Below is a small trained network, with its code and all its weights. Each question gives an input and a target symbol and asks what happens when units are switched off, that is, made to give their printed mean instead of their output.

import numpy as np


def w(rows, s, z=0):
    codes = np.array(rows[::2]) - 128.0
    scale = np.full(codes.shape[1], s)
    scale[-1] = z or s
    return codes * scale


def norm(h):
    return h / np.sqrt((h * h).mean(-1, keepdims=True) + 1e-5)


def f(y):
    return y / 2 * (1 + np.tanh(0.7978845608 * (y + 0.044715 * y**3)))


def softmax(a):
    e = np.exp(a - a.max(-1, keepdims=True))
    return e / e.sum(-1, keepdims=True)


def log_softmax(a):
    a = a - a.max(-1, keepdims=True)
    return a - np.log(np.exp(a).sum(-1, keepdims=True))


def net(x, mask):
    ids = ['αδεζηθλμξπσ'.index(c) for c in x.split()]
    T = len(ids)
    res = E[ids] + P[:T]
    u = 0
    for l in range(2):
        r = norm(res)
        for j in range(3):
            rows = slice(4 * j, 4 * j + 4)
            q, k, v = (r @ M[l][rows].T for M in (Q, K, V))
            z = softmax(np.where(np.tri(T) > 0, q @ k.T / 4**0.5, -1e9)) @ v
            o = O[l][rows]
            res = res + np.where(mask[u + j], z, o[:, -1]) @ o[:, :-1]
        u += 3
        y = f(norm(res) @ A[l][:, :-1].T + A[l][:, -1])
        res = res + np.where(mask[u : u + 8], y, B[l][:, -1]) @ B[l][:, :-1]
        u += 8
    return log_softmax(norm(res)[-1] @ U[:, :-1].T + U[:, -1])


Q, K, V, O, A, B = {}, {}, {}, {}, {}, {}
E = w([
[209,142,158,211,225,231,254,154],'α',
[153,64,37,133,81,124,224,129],'δ',
[71,78,78,50,193,42,50,123],'ε',
[99,130,70,116,233,186,109,160],'ζ',
[46,79,131,99,91,150,171,94],'η',
[151,93,239,140,37,124,31,151],'θ',
[117,32,116,84,161,225,168,53],'λ',
[133,90,161,108,153,98,163,113],'μ',
[128,177,118,125,156,98,77,57],'ξ',
[18,164,97,206,127,184,139,136],'π',
[61,129,213,153,102,50,196,222],'σ',
],0.0076)
P = w([
[140,43,160,253,193,122,185,133],'0',
[107,100,156,150,168,132,193,120],'1',
[113,118,150,126,138,137,173,123],'2',
[115,126,145,105,114,148,156,120],'3',
[113,135,139,85,89,146,150,119],'4',
[113,150,133,75,77,139,126,111],'5',
],0.005)
Q[0] = w([
[102,160,143,217,85,171,109,91],'L0H0',
[249,139,148,240,65,180,168,156],'L0H0',
[91,114,161,157,217,134,210,61],'L0H0',
[66,150,122,51,202,97,120,75],'L0H0',
[134,245,171,207,150,142,126,115],'L0H1',
[112,161,253,112,69,107,120,38],'L0H1',
[77,103,180,176,227,156,231,184],'L0H1',
[49,141,65,56,220,168,130,94],'L0H1',
[99,54,147,87,74,140,194,140],'L0H2',
[114,184,140,221,59,124,197,101],'L0H2',
[72,173,168,110,123,149,114,6],'L0H2',
[64,100,114,114,135,185,193,125],'L0H2',
],0.007)
K[0] = w([
[176,199,211,112,212,91,87,112],'L0H0',
[125,106,138,115,235,11,82,149],'L0H0',
[55,181,138,20,118,96,140,87],'L0H0',
[69,166,135,110,54,216,184,114],'L0H0',
[101,218,179,189,165,117,90,174],'L0H1',
[138,127,248,3,157,20,93,191],'L0H1',
[33,153,203,169,151,154,212,132],'L0H1',
[78,130,53,62,148,224,139,112],'L0H1',
[98,119,71,124,192,112,70,164],'L0H2',
[198,83,144,87,184,179,89,93],'L0H2',
[127,142,83,27,98,151,135,167],'L0H2',
[58,96,56,12,165,43,56,48],'L0H2',
],0.0063)
V[0] = w([
[55,130,135,163,102,124,114,88],'L0H0',
[180,146,156,159,137,150,156,85],'L0H0',
[131,86,124,94,97,122,148,80],'L0H0',
[127,88,176,78,191,148,90,144],'L0H0',
[103,137,169,125,128,155,136,149],'L0H1',
[156,107,153,70,77,130,187,131],'L0H1',
[155,135,92,153,126,103,221,128],'L0H1',
[197,126,164,156,128,183,156,129],'L0H1',
[79,75,136,137,146,155,154,169],'L0H2',
[162,124,107,79,198,176,69,155],'L0H2',
[149,126,167,99,90,254,166,150],'L0H2',
[124,191,102,141,127,139,121,95],'L0H2',
],0.0056)
O[0] = w([
[117,129,153,117,51,130,18,89,208],'L0H0',
[199,201,169,98,123,108,221,99,190],'L0H0',
[194,115,120,50,94,97,86,152,147],'L0H0',
[123,128,175,63,171,114,111,116,168],'L0H0',
[113,193,150,159,84,115,13,131,160],'L0H1',
[167,106,145,174,172,86,67,136,91],'L0H1',
[163,90,45,151,93,107,28,125,183],'L0H1',
[121,91,132,171,115,90,80,60,143],'L0H1',
[120,130,136,117,88,153,132,203,251],'L0H2',
[163,181,84,146,170,119,1,146,126],'L0H2',
[129,44,157,185,161,175,113,160,77],'L0H2',
[102,133,114,165,154,86,155,72,107],'L0H2',
],0.0046,0.003)
A[0] = w([
[102,52,145,108,180,193,176,92,1],'L0N0',
[106,133,203,187,50,183,67,113,142],'L0N1',
[147,200,186,208,60,137,138,182,133],'L0N2',
[212,71,214,154,135,3,64,66,126],'L0N3',
[92,209,127,132,160,159,105,70,222],'L0N4',
[170,59,175,153,221,125,163,144,165],'L0N5',
[93,122,151,85,177,118,180,132,36],'L0N6',
[188,107,102,223,172,158,84,62,129],'L0N7',
],0.0054,0.0031)
B[0] = w([
[164,165,138,163,151,63,35,148,144],'L0N0',
[68,95,63,144,150,157,164,95,193],'L0N1',
[122,111,135,160,192,116,168,32,172],'L0N2',
[96,185,133,52,78,198,225,144,181],'L0N3',
[148,76,135,110,131,156,238,158,254],'L0N4',
[122,120,160,67,88,197,81,183,192],'L0N5',
[107,29,64,131,122,103,83,92,125],'L0N6',
[93,118,176,3,126,48,145,158,156],'L0N7',
],0.0048,0.0036)
Q[1] = w([
[93,131,42,199,162,121,143,147],'L1H0',
[125,170,155,132,47,114,141,105],'L1H0',
[79,129,69,154,46,119,93,83],'L1H0',
[128,192,203,209,85,182,139,122],'L1H0',
[54,129,137,129,147,98,172,159],'L1H1',
[108,114,130,62,177,130,126,161],'L1H1',
[166,130,141,187,107,112,172,127],'L1H1',
[124,178,92,201,180,166,62,111],'L1H1',
[117,133,90,152,167,163,175,140],'L1H2',
[119,57,110,2,153,167,107,161],'L1H2',
[130,124,111,80,140,124,78,137],'L1H2',
[47,123,96,10,89,211,236,129],'L1H2',
],0.0096)
K[1] = w([
[86,128,86,153,190,85,154,157],'L1H0',
[135,143,90,149,61,165,157,100],'L1H0',
[76,121,71,161,80,88,120,134],'L1H0',
[77,241,153,204,90,187,179,130],'L1H0',
[91,184,186,209,99,110,116,139],'L1H1',
[65,136,147,127,136,30,121,170],'L1H1',
[222,142,137,156,120,164,165,83],'L1H1',
[110,65,135,142,236,213,151,117],'L1H1',
[130,161,61,75,199,111,159,174],'L1H2',
[146,108,38,57,85,191,37,86],'L1H2',
[169,98,72,168,112,154,57,117],'L1H2',
[70,126,51,2,103,106,99,72],'L1H2',
],0.0085)
V[1] = w([
[160,95,78,139,125,213,134,185],'L1H0',
[152,61,121,145,95,158,128,143],'L1H0',
[144,116,68,158,251,108,195,210],'L1H0',
[160,128,110,64,116,127,209,101],'L1H0',
[90,180,109,168,165,190,176,204],'L1H1',
[151,96,72,51,169,171,110,99],'L1H1',
[118,182,221,166,112,148,170,96],'L1H1',
[52,144,193,118,123,34,60,191],'L1H1',
[87,73,241,108,96,122,142,60],'L1H2',
[215,121,100,123,116,82,103,57],'L1H2',
[73,119,165,98,59,1,96,173],'L1H2',
[91,21,100,104,229,42,136,121],'L1H2',
],0.0047)
O[1] = w([
[130,162,120,135,102,83,135,53,190],'L1H0',
[137,169,115,112,161,61,140,92,163],'L1H0',
[135,211,101,127,64,138,127,116,155],'L1H0',
[104,162,125,166,136,72,62,202,253],'L1H0',
[152,122,161,105,106,110,76,96,190],'L1H1',
[83,95,80,85,141,201,152,75,173],'L1H1',
[101,145,141,160,127,101,62,123,164],'L1H1',
[115,213,156,146,117,60,184,97,48],'L1H1',
[129,225,102,132,114,168,98,61,221],'L1H2',
[156,67,182,125,95,137,166,72,35],'L1H2',
[152,184,115,138,2,132,81,150,92],'L1H2',
[124,82,92,192,133,63,32,77,219],'L1H2',
],0.0052,0.0029)
A[1] = w([
[192,116,12,60,76,30,98,108,141],'L1N0',
[186,171,84,62,152,105,224,51,74],'L1N1',
[181,115,90,151,3,145,178,156,127],'L1N2',
[51,111,80,163,35,110,56,32,31],'L1N3',
[189,130,130,253,214,180,172,109,131],'L1N4',
[216,76,160,110,182,181,108,112,51],'L1N5',
[125,110,84,116,158,198,134,154,88],'L1N6',
[130,93,86,147,201,55,79,107,3],'L1N7',
],0.0053,0.0027)
B[1] = w([
[114,111,232,220,151,170,170,136,254],'L1N0',
[162,74,165,60,139,34,165,76,200],'L1N1',
[114,34,106,102,80,115,86,207,157],'L1N2',
[253,193,54,73,142,159,132,144,233],'L1N3',
[214,162,100,113,109,131,184,146,220],'L1N4',
[154,171,153,188,95,143,60,138,172],'L1N5',
[138,133,150,172,100,63,172,150,192],'L1N6',
[72,175,197,83,212,171,134,243,118],'L1N7',
],0.0053,0.0026)
U = w([
[104,172,132,188,102,45,70,104,238],'α',
[74,150,63,193,122,196,200,78,78],'δ',
[181,150,20,98,83,134,57,97,139],'ε',
[121,118,136,135,118,127,119,141,44],'ζ',
[227,171,151,153,171,187,170,155,108],'η',
[80,113,91,114,234,124,95,193,202],'θ',
[108,144,138,21,73,165,147,192,6],'λ',
[143,15,116,162,94,135,148,158,196],'μ',
[129,109,121,77,150,64,171,29,201],'ξ',
[137,75,143,118,160,150,1,68,150],'π',
[61,124,223,169,133,212,143,97,23],'σ',
],0.0071,0.0022)

Each question gives the input, a string of symbols that net reads in full, and the target symbol t.
The units are the heads (4 rows each of Q, K, V and O) and the neurons (one row each of A and B). Each row of codes is followed by its name. A weight is (code - 128) times the scale printed after its matrix; where a second scale follows, it is the last column's (O, A, B and U).
mask holds one flag per unit, layer by layer, with each layer's heads first. A switched-off unit (its flag False) gives its mean, the last column of its rows in O or B, instead of its output. The means were averaged over made-up inputs and are rounded, as every weight is.
A unit's drop is (log p(t) with every unit on - log p(t) with that unit switched off) / (log p(t) with every unit on - log p(t) with every unit switched off).
The circuit of an input: a set's keep is (log p(t) with only the set's units on - log p(t) with every unit switched off) / (log p(t) with every unit on - log p(t) with every unit switched off). Starting from the 12 units with the biggest drops (on a tie, the unit counted first), units are removed one at a time, each time the one whose removal leaves the highest keep (on an exact tie, the one counted first), for as long as the keep stays at least 0.8.
circuit, biggest first: the units of the circuit, biggest drop first
k most important neurons of layer l: the k neurons of layer l with the biggest drops, biggest first
heads that matter: for each layer, one digit per head in row order, 1 if its drop is at least 0.15 and else 0, layers parted by /
input ξ λ ξ, target π: heads that matter => 111 / 111
input η ε ζ π, target ε: circuit, biggest first => (L1H2 L1N3)
input π σ ξ, target ξ: heads that matter => 100 / 001
input ξ α θ ξ, target η: heads that matter => 111 / 111
input μ ξ δ ε ξ ξ, target μ: heads that matter => 010 / 001
input δ σ ε, target α: circuit, biggest first => (L1H1)
input ζ λ ξ σ ξ λ, target ξ: circuit, biggest first => (L0H2 L1H1)
input ε ξ θ π ζ, target ε: circuit, biggest first => (L1H2 L0H2 L0N4)
input ξ α ξ ε σ ζ, target α: circuit, biggest first => (L1H1 L0N4 L1H2)
input α ε μ θ π, target ε: circuit, biggest first => (L1N3 L1H2)
input δ δ λ ζ ζ ε, target ξ: circuit, biggest first => (L1H1 L1N1)
input ε ζ α, target σ: 2 most important neurons of layer 0 => (L0N7 L0N5)
input ξ α ε ζ ε, target θ: heads that matter => 100 / 101
input ζ μ ζ ζ ξ ζ, target ξ: heads that matter => 001 / 110
input μ σ α δ, target μ: heads that matter => 000 / 000
input ξ ξ ζ ξ, target θ: 2 most important neurons of layer 1 => (L1N0 L1N3)
input ε π ζ, target ε: circuit, biggest first => (L1H2 L0H2)
input ζ δ σ μ, target λ: 3 most important neurons of layer 0 => (L0N3 L0N2 L0N1)
input α ε ξ ξ, target η: 2 most important neurons of layer 1 => (L1N3 L1N0)
input α ξ α, target ξ: circuit, biggest first => (L0H2 L0N7 L0H1)
input μ π μ ξ ε μ, target ε: heads that matter => 100 / 001
input ε λ ζ ζ, target ξ: heads that matter => 100 / 011
input π σ ε, target α: heads that matter => 010 / 011
input λ ξ α ξ ε, target ξ: heads that matter => 001 / 010
input ε ξ η ζ, target λ: heads that matter => 111 / 011
input π ξ δ ξ η, target ε: heads that matter => 000 / 001
input α ξ ξ, target ξ: heads that matter => 010 / 000
input δ ζ δ ζ, target μ: heads that matter => 011 / 111
input λ ε δ ξ, target μ: most important neuron of layer 1 => (L1N2)
input ξ ζ ζ ξ, target θ: 2 most important neurons of layer 0 => (L0N4 L0N6)
